Each row is followed by roughly how far along a hidden order it lies, from 0 to 10. A new part has a new order.
[ -3  -8 -32 -22  25 -33  13   3  -8  -2   9   7  12   0 -17 -10   6  48
   5   7 -19 -16 -17  39]
4
[ 70   3 -42  39  29  -4  -7   0 -17  12  27 -22   1 -21  35   4  -3 -20
   8 -13  -6 -48  30  13]
6
[  3  -6 -11  11  31  -5  26 -12  -6  -8  33 -11   0 -10   8   1   8  20
 -14  17  26 -44  -7  33]
4
[-33  -6   1 -44   9 -24   9  32  -6   1 -20   9  28  18 -29  -9  -4  43
   6   2 -23   1  27  11]
8
[-14 -11 -17  -9  34 -26  42 -13  -9 -17  27  -5   1   3 -23 -18  35  48
 -16  33   4 -31 -52  34]
0
[ 34  -6 -58 -15  43 -44  11   6 -14  -3  18   2  11  -4 -11 -28  13  23
  -8   7 -49 -17 -36  43]
1
[ 59   0 -37  24  36 -11  -3  18 -23  15  22 -19  20 -12  36  -3   5 -11
  -2 -11  -4 -46  51  27]
6
[-55 -11 -15 -40  16 -34   7 -12  -6  -5 -15  31   2  -9 -27  17 -17  66
  22   6  15  -3 -16  31]
10
[-23  -6   0 -49  24 -36  10  51 -17   4 -22   6  41  21 -24 -21   5  38
  -3   1 -38   1  46  15]
8
[ 70   2 -61   6  18 -14  -3   0   0   6  22  -5  -4  -4   6 -20   4 -20
  -2  -8 -49  -6 -32  22]
0
[-35  -7 -14  -2   9  -5  13 -36   8  -7  10  12 -16 -16  -8  27 -19  38
  19   7  39 -17 -23  20]
8
[-29  -8  -7 -16   9 -15  11   0  -4   1  -1   9  12   0 -13  13 -10  48
  17   3  18 -20  12  25]
9
[ 43  -1 -77 -30   5 -54 -11  -7  10  -2  -1  18 -21  -2 -31 -20 -11  18
  20  -7 -95  26 -71  24]
0
[-29  -3   1 -18 -14   8  37 -29  22  -9   9  12  -2  18 -15   4  22  15
   1  20  37  17 -59  31]
4

[ -5  -9   0  13 -13   3  -6  -3   4   8  16   0   0  -4 -20   2  19  -7
  -4 -18 -18  -6]
0
[ -1  -2   0  -2  11   0  -3  -2   6   8   5   0   0  -2 -14   1   5  -5
   1  -7  13  -6]
4
[  0   4   2  -7  33  -6   7  -7   3   1 -13   3  -3   1   7   0  -7  -1
   2  -1  40  -2]
9
[  0   8   3  -6  32  -4   8  -5   4   6 -17   3  -2   5   5   3  11  -2
   1  -1  62 -11]
10
[  4   0   1  -7  23  -4   4  -4   2  10 -10   0  -1   1 -16   2  -2  -1
   2 -17  17 -19]
6
[ -4  -6   0  -2  19   0  -2  -5   7   8   4   3   0  -2 -13   0   4  -8
   2 -15  19  -7]
4
[  1  -2   2  -3  24  -2   2  -5   6  13  -4   2   2   1 -18   3  11  -6
   2 -19  24 -18]
6
[  0   2   0  -9  30  -4  -2  -4   4   5  -4   0  -2  -1 -12  -1  -4  -2
   2  -6  19  -2]
6
[  4   1   1  -7  29  -7  13  -7  -2   3 -12   3  -5  -1   5   0 -26   3
   2 -11  39   0]
10
[  0   2   2  -2  33  -2   5  -5   7  16 -16   2   2   6 -14   4  20  -6
   1 -16  36 -28]
7
[  5   5   1  -9  34  -8  10  -6  -1  -1 -12   0  -5  -1   5   0 -30   4
   2  -5  36   2]
10
[  0   1   4   2  36  -2  12 -10   7  19 -20   7   2   8   0   5  18  -6
   2 -18  65 -30]
10
[  1  -1   0  -6  13  -1  -3  -1   2   5   4  -1   0  -3 -14   0  -6  -3
   1  -9   2  -3]
4
[ -5  -6  -1   9 -10   4  -6 -13   6   5  15   1   0  -4 -14   1  12  -7
  -2 -12  -6   0]
1
[  2  -1  -1  -8  15  -3  -7  -1   2   2   3  -1  -2  -3 -13  -1 -15  -1
   2 -10   3   1]
5
[ -5 -10  -1   9 -10   1  -1  -4   3   7  16   1  -2  -7 -12  -1   1  -4
  -1 -17 -12   7]
1
[  3  -4  -1   2 -11   2  -3   3  -1   6  10  -4   0  -4 -23   2   2   0
  -3 -24 -19  -8]
2
[  3   3   1  -8  30  -4   3  -3   1   3  -8   0  -3  -1  -9   1 -10   0
   1  -7  24  -7]
7
[  0  -2  -1  -2  12  -1  -3  -2   6   4   5   0  -2   1 -16   1   7  -3
   1 -14  13  -8]
4
